[27 22]
[6 37]
[-4 -45]
[8 56]
[-1 37]
[87 14]
[16 16]
[-64 31]
[-22 -60]
[-1 -34]
|
[-1 -34]
[27 22]
[6 37]
[-4 -45]
[8 56]
[-1 37]
[87 14]
[16 16]
[-64 31]
[-22 -60]

[7 -35 21 -2]
[-6 1 -53 -1]
[3 9 -5 0]
[-8 2 66 22]
[-1 -24 -13 -8]
|
[-1 -24 -13 -8]
[7 -35 21 -2]
[-6 1 -53 -1]
[3 9 -5 0]
[-8 2 66 22]

[-38 -42 -17 18 15 -30 -27 -27]
[-43 -40 -29 11 1 -6 -16 -34]
[-4 -43 14 8 40 -46 -33 -28]
[-19 -43 0 4 24 -11 -21 -23]
[-10 -30 -5 5 24 -40 -21 -18]
[-3 3 -48 -14 -25 81 47 -11]
[-16 12 34 -6 -43 37 2 -22]
[-15 -1 -17 0 -35 70 34 -26]
[41 68 -58 -54 -53 38 56 29]
[31 53 -13 -42 -35 3 21 17]
[-42 -45 -40 8 6 -6 -22 -33]
[25 0 24 -24 37 -17 -14 -21]
|
[25 0 24 -24 37 -17 -14 -21]
[-38 -42 -17 18 15 -30 -27 -27]
[-43 -40 -29 11 1 -6 -16 -34]
[-4 -43 14 8 40 -46 -33 -28]
[-19 -43 0 4 24 -11 -21 -23]
[-10 -30 -5 5 24 -40 -21 -18]
[-3 3 -48 -14 -25 81 47 -11]
[-16 12 34 -6 -43 37 2 -22]
[-15 -1 -17 0 -35 70 34 -26]
[41 68 -58 -54 -53 38 56 29]
[31 53 -13 -42 -35 3 21 17]
[-42 -45 -40 8 6 -6 -22 -33]

[9 16 -19 -3 18 -23 -5 -14]
[-31 -31 -42 21 -43 86 67 18]
|
[-31 -31 -42 21 -43 86 67 18]
[9 16 -19 -3 18 -23 -5 -14]

[-9 41 37 -18 35 -9 41 -22 -20 -22 -62]
[-37 16 13 24 -43 -22 -21 43 35 6 20]
[-34 20 9 29 -37 -16 -37 67 45 -3 7]
|
[-34 20 9 29 -37 -16 -37 67 45 -3 7]
[-9 41 37 -18 35 -9 41 -22 -20 -22 -62]
[-37 16 13 24 -43 -22 -21 43 35 6 20]

[-9 24 -3 49 -42 38 35]
[17 -6 -14 -3 -13 40 4]
[-13 33 -22 29 -37 -27 28]
[11 7 -78 -5 -3 -14 -44]
|
[11 7 -78 -5 -3 -14 -44]
[-9 24 -3 49 -42 38 35]
[17 -6 -14 -3 -13 40 4]
[-13 33 -22 29 -37 -27 28]

[36 23 49 -4 -49 -64 16 -34 -23]
[-56 13 -73 34 23 -4 71 -51 -16]
[-74 -41 -46 6 49 32 66 -4 -4]
[-74 -22 -49 -11 -70 35 -22 49 -71]
[-76 62 -13 36 -33 67 27 73 23]
[31 -67 -18 34 22 74 75 -13 -74]
[66 -45 -33 38 -38 -3 40 36 -77]
[-67 1 -61 -28 13 -38 23 -68 -27]
|
[-67 1 -61 -28 13 -38 23 -68 -27]
[36 23 49 -4 -49 -64 16 -34 -23]
[-56 13 -73 34 23 -4 71 -51 -16]
[-74 -41 -46 6 49 32 66 -4 -4]
[-74 -22 -49 -11 -70 35 -22 49 -71]
[-76 62 -13 36 -33 67 27 73 23]
[31 -67 -18 34 22 74 75 -13 -74]
[66 -45 -33 38 -38 -3 40 36 -77]

[51 27 -34 -22 -2]
[-23 2 68 -9 -26]
[-3 -1 59 -25 -15]
[10 7 18 -27 6]
|
[10 7 18 -27 6]
[51 27 -34 -22 -2]
[-23 2 68 -9 -26]
[-3 -1 59 -25 -15]

[-30 -30 4 34 4 -9 16 4 0 -4 -2 4 -8 -5]
[40 15 -15 -26 3 -5 -13 -12 3 83 -10 16 27 1]
[5 30 9 0 9 8 37 12 -5 -7 2 34 11 -3]
[-17 -16 6 2 3 -4 -6 20 3 -25 -12 4 -39 0]
[-10 33 7 -20 2 -3 38 -6 5 -63 1 -8 -5 7]
|
[-10 33 7 -20 2 -3 38 -6 5 -63 1 -8 -5 7]
[-30 -30 4 34 4 -9 16 4 0 -4 -2 4 -8 -5]
[40 15 -15 -26 3 -5 -13 -12 3 83 -10 16 27 1]
[5 30 9 0 9 8 37 12 -5 -7 2 34 11 -3]
[-17 -16 6 2 3 -4 -6 20 3 -25 -12 4 -39 0]
